[[-12  -7 -10  13  11]
 [ 19  19  26  -5  14]
 [-28 -29 -49  35 -21]
 [ 14  15  22  -5  14]
 [ 40  33  52 -43   0]]
->
[[-12  19 -28  14  40]
 [ -7  19 -29  15  33]
 [-10  26 -49  22  52]
 [ 13  -5  35  -5 -43]
 [ 11  14 -21  14   0]]

[[ 30  32   3 -10 -17  45  47 -22]
 [ 30  25  12  -6  -1  39  43 -30]
 [-19  11 -36 -11 -49   0  -7  42]]
->
[[ 30  30 -19]
 [ 32  25  11]
 [  3  12 -36]
 [-10  -6 -11]
 [-17  -1 -49]
 [ 45  39   0]
 [ 47  43  -7]
 [-22 -30  42]]

[[  3 -20 -54  41  21  26]
 [  1   0 -25  23  18  13]
 [ 12 -14  18  -7 -18   3]
 [  0  -7   2  -5  -9  -3]
 [ 12 -15  19  -7 -19   3]
 [ -5  18  17 -12   2 -10]]
->
[[  3   1  12   0  12  -5]
 [-20   0 -14  -7 -15  18]
 [-54 -25  18   2  19  17]
 [ 41  23  -7  -5  -7 -12]
 [ 21  18 -18  -9 -19   2]
 [ 26  13   3  -3   3 -10]]

[[  0  -7  13 -12  -1  -9]
 [  7  12  -1   8  -5   6]
 [ -5  -5   2 -13  -5  21]
 [ -7 -21  -6  -5  -3 -23]
 [  6   5  -1   9  34  24]
 [ -6  14  14   6 -30 -12]
 [  2  16  19 -27 -10   3]
 [ -2   1   4  -4   3 -24]
 [  0  12  -3  29  44  42]
 [  1 -13   2 -17   2  -4]]
->
[[  0   7  -5  -7   6  -6   2  -2   0   1]
 [ -7  12  -5 -21   5  14  16   1  12 -13]
 [ 13  -1   2  -6  -1  14  19   4  -3   2]
 [-12   8 -13  -5   9   6 -27  -4  29 -17]
 [ -1  -5  -5  -3  34 -30 -10   3  44   2]
 [ -9   6  21 -23  24 -12   3 -24  42  -4]]

[[-50 -20  -2]
 [-33 -12 -26]
 [-35 -27   8]
 [-28 -23   5]
 [ 46 -21  18]
 [ 39  -6  37]
 [ -1  29 -13]
 [ -4  17 -12]
 [ 13  43  34]
 [  1 -12 -42]]
->
[[-50 -33 -35 -28  46  39  -1  -4  13   1]
 [-20 -12 -27 -23 -21  -6  29  17  43 -12]
 [ -2 -26   8   5  18  37 -13 -12  34 -42]]

[[-23  35  -1   6   0   2]
 [  2 -12 -19  -2   5 -42]
 [ 23  -7  -9  -5   7 -57]
 [ -1  23 -48   0 -10 -30]]
->
[[-23   2  23  -1]
 [ 35 -12  -7  23]
 [ -1 -19  -9 -48]
 [  6  -2  -5   0]
 [  0   5   7 -10]
 [  2 -42 -57 -30]]
